Here is a tiny trained network, its code and every weight. The questions are about switching its units off for an input and a target symbol, where a switched-off unit gives its printed mean instead of its output.

import numpy as np


def w(rows, s, z=0):
    codes = np.array(rows[::2]) - 128.0
    scale = np.full(codes.shape[1], s)
    scale[-1] = z or s
    return codes * scale


def f(y):
    return y / 2 * (1 + np.tanh(0.7978845608 * (y + 0.044715 * y**3)))


def softmax(a):
    e = np.exp(a - a.max(-1, keepdims=True))
    return e / e.sum(-1, keepdims=True)


def log_softmax(a):
    a = a - a.max(-1, keepdims=True)
    return a - np.log(np.exp(a).sum(-1, keepdims=True))


def net(x, mask):
    ids = ['αβελπστψ'.index(c) for c in x.split()]
    T = len(ids)
    res = E[ids] + P[:T]
    u = 0
    for l in range(3):
        r = res
        for j in range(2):
            rows = slice(2 * j, 2 * j + 2)
            q, k, v = (r @ M[l][rows].T for M in (Q, K, V))
            z = softmax(np.where(np.tri(T) > 0, q @ k.T / 2**0.5, -1e9)) @ v
            o = O[l][rows]
            res = res + np.where(mask[u + j], z, o[:, -1]) @ o[:, :-1]
        u += 2
        y = f(res @ A[l][:, :-1].T + A[l][:, -1])
        res = res + np.where(mask[u : u + 8], y, B[l][:, -1]) @ B[l][:, :-1]
        u += 8
    return log_softmax(res[-1] @ U[:, :-1].T + U[:, -1])


Q, K, V, O, A, B = {}, {}, {}, {}, {}, {}
E = w([
[73,99,172,167,177,185],'α',
[8,52,132,105,108,57],'β',
[162,189,110,219,176,109],'ε',
[72,103,139,190,189,126],'λ',
[176,73,165,122,84,134],'π',
[152,125,151,161,191,218],'σ',
[54,100,222,109,70,173],'τ',
[99,86,148,151,112,100],'ψ',
],0.014)
P = w([
[105,5,158,147,121,122],'0',
[137,165,102,1,187,49],'1',
[116,80,75,139,160,197],'2',
[166,189,165,101,226,41],'3',
[110,89,69,171,133,187],'4',
[171,202,182,122,251,60],'5',
[98,91,70,201,121,189],'6',
[172,205,169,104,241,51],'7',
[82,91,71,237,109,193],'8',
[180,229,144,60,195,42],'9',
[86,96,73,231,103,187],'10',
],0.0094)
Q[0] = w([
[156,44,2,50,129,29],'L0H1',
[24,184,104,95,62,200],'L0H1',
[141,55,106,104,45,190],'L0H2',
[109,91,255,194,200,77],'L0H2',
],0.0057)
K[0] = w([
[42,107,182,97,177,42],'L0H1',
[78,83,100,85,117,122],'L0H1',
[140,105,203,17,159,142],'L0H2',
[3,171,83,159,67,182],'L0H2',
],0.0047)
V[0] = w([
[147,67,179,51,144,183],'L0H1',
[14,76,52,136,146,80],'L0H1',
[123,255,133,122,150,52],'L0H2',
[107,238,237,123,109,109],'L0H2',
],0.0047)
O[0] = w([
[117,122,130,107,201,149,208],'L0H1',
[116,151,181,168,170,177,164],'L0H1',
[107,46,148,96,19,163,4],'L0H2',
[111,117,120,148,46,2,126],'L0H2',
],0.0077,0.0034)
A[0] = w([
[64,174,94,100,193,43,77],'L0N1',
[202,172,112,121,157,83,253],'L0N2',
[73,89,131,191,107,164,139],'L0N3',
[54,42,151,115,70,193,181],'L0N4',
[85,222,55,164,138,161,126],'L0N5',
[184,211,254,34,123,119,177],'L0N6',
[136,88,13,156,148,60,132],'L0N7',
[188,153,58,196,97,175,174],'L0N8',
],0.0083,0.0049)
B[0] = w([
[168,139,125,62,204,153,170],'L0N1',
[77,90,182,124,187,119,219],'L0N2',
[108,84,119,141,92,75,213],'L0N3',
[121,119,100,56,116,121,245],'L0N4',
[62,103,124,93,157,178,160],'L0N5',
[129,110,98,106,255,110,253],'L0N6',
[117,162,98,117,93,222,143],'L0N7',
[137,80,164,144,141,179,166],'L0N8',
],0.011,0.0058)
Q[1] = w([
[136,189,58,185,79,180],'L1H1',
[179,181,2,127,20,196],'L1H1',
[48,174,26,154,185,183],'L1H2',
[24,117,165,71,139,108],'L1H2',
],0.0077)
K[1] = w([
[161,232,169,91,225,63],'L1H1',
[160,237,194,81,198,66],'L1H1',
[2,156,173,146,155,164],'L1H2',
[47,155,79,150,51,113],'L1H2',
],0.0075)
V[1] = w([
[139,137,124,141,86,121],'L1H1',
[97,160,2,208,147,85],'L1H1',
[183,92,210,80,137,133],'L1H2',
[242,73,80,160,128,122],'L1H2',
],0.0069)
O[1] = w([
[128,134,120,141,194,123,51],'L1H1',
[23,86,93,190,223,161,69],'L1H1',
[164,134,154,193,117,158,133],'L1H2',
[139,157,58,254,127,99,3],'L1H2',
],0.009,0.0053)
A[1] = w([
[181,184,67,106,181,100,77],'L1N1',
[28,106,160,57,121,71,121],'L1N2',
[154,132,101,230,94,163,141],'L1N3',
[180,254,142,86,162,127,93],'L1N4',
[176,178,99,147,214,144,7],'L1N5',
[106,96,140,123,167,33,223],'L1N6',
[127,30,169,128,90,193,255],'L1N7',
[221,46,150,116,38,169,209],'L1N8',
],0.0084,0.0069)
B[1] = w([
[144,130,135,192,126,165,161],'L1N1',
[125,152,134,193,102,147,248],'L1N2',
[161,206,173,173,107,157,138],'L1N3',
[235,144,245,136,135,91,177],'L1N4',
[103,150,95,95,1,81,171],'L1N5',
[130,235,170,91,95,215,239],'L1N6',
[62,140,90,161,114,151,239],'L1N7',
[4,119,149,135,143,102,199],'L1N8',
],0.0092,0.014)
Q[2] = w([
[100,231,187,163,111,73],'L2H1',
[162,254,241,178,139,129],'L2H1',
[125,146,82,112,150,119],'L2H2',
[119,114,100,163,96,161],'L2H2',
],0.0075)
K[2] = w([
[91,55,32,178,3,159],'L2H1',
[83,103,6,220,80,206],'L2H1',
[212,143,78,198,62,128],'L2H2',
[157,147,165,91,121,114],'L2H2',
],0.0062)
V[2] = w([
[159,168,123,108,107,215],'L2H1',
[143,116,169,176,255,143],'L2H1',
[113,85,138,215,104,119],'L2H2',
[133,178,136,118,200,45],'L2H2',
],0.0089)
O[2] = w([
[49,12,176,138,54,218,253],'L2H1',
[57,197,128,21,75,118,47],'L2H1',
[92,103,191,1,49,118,21],'L2H2',
[248,112,74,126,135,167,96],'L2H2',
],0.008,0.0056)
A[2] = w([
[150,93,62,118,141,191,74],'L2N1',
[179,154,150,91,204,152,255],'L2N2',
[174,91,185,114,121,174,96],'L2N3',
[214,161,139,59,196,77,108],'L2N4',
[96,81,127,60,47,115,196],'L2N5',
[154,76,67,147,179,147,98],'L2N6',
[248,161,162,137,145,37,28],'L2N7',
[160,168,134,110,181,193,60],'L2N8',
],0.011,0.0036)
B[2] = w([
[149,95,146,144,174,22,184],'L2N1',
[125,159,85,204,29,140,250],'L2N2',
[182,137,225,120,204,144,194],'L2N3',
[140,209,96,146,141,1,219],'L2N4',
[131,100,218,111,240,122,192],'L2N5',
[103,108,181,82,139,49,165],'L2N6',
[117,7,85,45,31,144,207],'L2N7',
[115,60,75,97,171,187,211],'L2N8',
],0.0096,0.017)
U = w([
[103,77,135,31,193,45,130],'α',
[80,142,25,120,63,171,231],'β',
[151,221,24,248,128,86,245],'ε',
[189,96,150,133,98,97,106],'λ',
[82,169,76,99,85,33,29],'π',
[133,226,101,174,127,102,87],'σ',
[141,199,131,133,201,1,2],'τ',
[196,151,120,167,187,138,90],'ψ',
],0.0086,0.0068)

Each question gives the input, a string of symbols that net reads in full, and the target symbol t.
The units are the heads (2 rows each of Q, K, V and O) and the neurons (one row each of A and B). Each row of codes is followed by its name. A weight is (code - 128) times the scale printed after its matrix; where a second scale follows, it is the last column's (O, A, B and U).
mask holds one flag per unit, layer by layer, with each layer's heads first. A switched-off unit (its flag False) gives its mean, the last column of its rows in O or B, instead of its output. The means were averaged over made-up inputs and are rounded, as every weight is.
A unit's drop is (log p(t) with every unit on - log p(t) with that unit switched off) / (log p(t) with every unit on - log p(t) with every unit switched off).
The circuit of an input: a set's keep is (log p(t) with only the set's units on - log p(t) with every unit switched off) / (log p(t) with every unit on - log p(t) with every unit switched off). Starting from the 12 units with the biggest drops (on a tie, the unit counted first), units are removed one at a time, each time the one whose removal leaves the highest keep (on an exact tie, the one counted first), for as long as the keep stays at least 0.8.
circuit, biggest first: the units of the circuit, biggest drop first
k most important neurons: the k neurons with the biggest drops, biggest first
top k neurons in layer l: the k neurons of layer l with the biggest drops, biggest first
input ε τ τ α π β β π π π, target π: 2 most important neurons => (L1N7; L2N7)
input β π σ τ π λ β β π α, target π: top 3 neurons in layer 1 => (L1N7; L1N8; L1N6)
input τ π π π τ σ π π ε π ε, target β: 4 most important neurons => (L0N5; L1N6; L0N6; L0N7)
input π σ σ ε β π τ σ, target λ: 3 most important neurons => (L1N2; L2N7; L1N4)
input τ τ τ τ ψ ε π π τ τ β, target α: top 4 neurons in layer 0 => (L0N7; L0N4; L0N2; L0N6)
input λ ε π, target α: 3 most important neurons => (L1N2; L1N6; L2N5)
input ε ε τ, target α: 2 most important neurons => (L1N6; L2N5)
input τ β τ ε α, target α: top 3 neurons in layer 1 => (L1N6; L1N4; L1N1)
input τ σ ε σ α λ, target σ: top 2 neurons in layer 0 => (L0N6; L0N1)
input τ τ λ τ τ τ β ψ π, target α: 2 most important neurons => (L2N5; L0N4)
input π τ λ τ β τ π ψ π, target ε: circuit, biggest first => (L0N6; L2H2; L2N7)
input ε β π α α π π, target ε: most important neuron => (L1N3)
input π τ τ ψ α τ σ τ τ α, target λ: 3 most important neurons => (L1N2; L2N7; L1N4)
input ε τ τ ε, target λ: circuit, biggest first => (L2N7; L1N4; L1H1)
input ε π σ π α ε σ π, target τ: circuit, biggest first => (L1N7; L1N8; L0N6; L2N4)
input τ ψ τ τ λ, target α: circuit, biggest first => (L2N2)
input λ α π ε τ τ, target λ: 2 most important neurons => (L2N7; L2N2)
input π σ ψ, target α: 4 most important neurons => (L2N2; L1N6; L1N2; L1N4)
input τ ε ε π τ τ τ ε α τ, target σ: 4 most important neurons => (L1N7; L2N7; L0N6; L1N6)
input τ π π ψ π β, target π: 3 most important neurons => (L2N7; L2N4; L1N6)
input ε ε ψ β, target ε: top 2 neurons in layer 0 => (L0N6; L0N2)
input π τ τ π τ β τ, target ε: top 4 neurons in layer 0 => (L0N3; L0N7; L0N1; L0N6)
input σ π τ τ ψ, target α: top 4 neurons in layer 1 => (L1N4; L1N2; L1N6; L1N1)
input π α σ λ, target τ: top 2 neurons in layer 2 => (L2N7; L2N4)
